Below is a small trained network, with its code and all its weights. Each question gives an input and a class and asks what happens when units are switched off, that is, made to give their printed mean instead of their output.

import numpy as np


def w(rows, s, z=0):
    codes = np.array(rows[::2]) - 128.0
    scale = np.full(codes.shape[1], s)
    scale[-1] = z or s
    return codes * scale


def f(y):
    return y / 2 * (1 + np.tanh(0.7978845608 * (y + 0.044715 * y**3)))


def log_softmax(a):
    a = a - a.max(-1, keepdims=True)
    return a - np.log(np.exp(a).sum(-1, keepdims=True))


def net(x, mask):
    res = np.array(x, float).reshape(1, 7) / 4 @ E
    y = f(res @ A[0][:, :-1].T + A[0][:, -1])
    res = res + np.where(mask, y, B[0][:, -1]) @ B[0][:, :-1]
    return log_softmax(res[-1] @ U[:, :-1].T + U[:, -1])


A, B = {}, {}
E = w([
[134,91,200,111,73],'x0',
[175,125,116,186,255],'x1',
[232,157,199,96,112],'x2',
[199,169,50,61,107],'x3',
[88,123,136,61,174],'x4',
[97,218,115,140,93],'x5',
[30,172,181,58,165],'x6',
],0.0082)
A[0] = w([
[214,132,86,74,167,127],'n1',
[177,130,85,250,160,96],'n2',
[207,52,225,139,58,128],'n3',
[118,195,234,170,160,93],'n4',
[153,136,115,183,146,251],'n5',
[145,181,105,121,23,139],'n6',
],0.017,0.0028)
B[0] = w([
[197,127,115,3,145,224],'n1',
[143,47,28,215,174,254],'n2',
[158,76,232,142,34,231],'n3',
[136,182,175,182,233,201],'n4',
[141,108,102,143,149,195],'n5',
[123,208,81,179,59,227],'n6',
],0.021,0.013)
U = w([
[101,167,184,136,196,23],'0',
[2,93,108,78,140,251],'1',
[188,143,113,38,138,144],'2',
[138,232,82,142,58,67],'3',
[155,61,66,163,148,171],'4',
[167,92,197,157,73,36],'5',
],0.0098,0.0024)

Each question gives the input, the list of numbers given to net, and the class t.
The units are the neurons (one row each of A and B). Each row of codes is followed by its name. A weight is (code - 128) times the scale printed after its matrix; where a second scale follows, it is the last column's (A, B and U).
mask holds one flag per neuron, in row order. A switched-off neuron (its flag False) gives its mean, the last column of its row in B, instead of its output. The means were averaged over made-up inputs and are rounded, as every weight is.
A unit's drop is (log p(t) with every unit on - log p(t) with that unit switched off) / (log p(t) with every unit on - log p(t) with every unit switched off).
The circuit of an input: a set's keep is (log p(t) with only the set's units on - log p(t) with every unit switched off) / (log p(t) with every unit on - log p(t) with every unit switched off). Starting from all 6 units, units are removed one at a time, each time the one whose removal leaves the highest keep (on an exact tie, the one counted first), for as long as the keep stays at least 0.8.
units of the circuit, in order: the units of the circuit, biggest drop first
most important unit: the unit with the biggest drop
k most important neurons: the k neurons with the biggest drops, biggest first
drop when u is switched off: that unit's drop, to one decimal
input [-4,-5,-8,1,2,0,3], class 1: most important unit : n6
input [8,-3,-7,-1,0,-4,8], class 1: units of the circuit, in order : [n3; n2; n4]
input [-3,-5,-7,-8,-8,-5,7], class 1: units of the circuit, in order : [n3; n2]
input [-3,0,-2,-7,5,0,-2], class 0: 2 most important neurons : [n2; n3]
input [-6,-3,-6,-7,-4,-6,4], class 1: units of the circuit, in order : [n2; n3; n4]
input [-6,-8,0,-2,7,1,0], class 3: units of the circuit, in order : [n2; n1]
input [-3,-7,2,-5,3,0,1], class 3: units of the circuit, in order : [n2; n3]
input [4,-5,-5,-5,8,0,-3], class 1: 3 most important neurons : [n3; n2; n6]
input [2,-1,-4,-1,1,-7,1], class 5: 2 most important neurons : [n2; n1]
input [-1,0,-3,-5,-2,0,2], class 0: 3 most important neurons : [n2; n3; n6]
input [-7,-3,3,-8,-1,-8,2], class 5: 2 most important neurons : [n2; n3]
input [-7,0,-1,6,-1,2,3], class 2: 2 most important neurons : [n1; n2]
input [-2,-3,-8,8,-2,-4,-1], class 3: 2 most important neurons : [n2; n6]
input [-3,7,5,6,7,6,-1], class 2: units of the circuit, in order : [n1]
input [-3,0,3,-4,7,-5,-3], class 5: 2 most important neurons : [n2; n1]
input [7,-4,-2,-5,3,4,7], class 0: drop when n4 is switched off : 0.2
input [-1,-5,7,-3,8,-6,-6], class 5: drop when n3 is switched off : 1.2
input [-5,7,5,4,8,4,-5], class 2: drop when n1 is switched off : 4.2
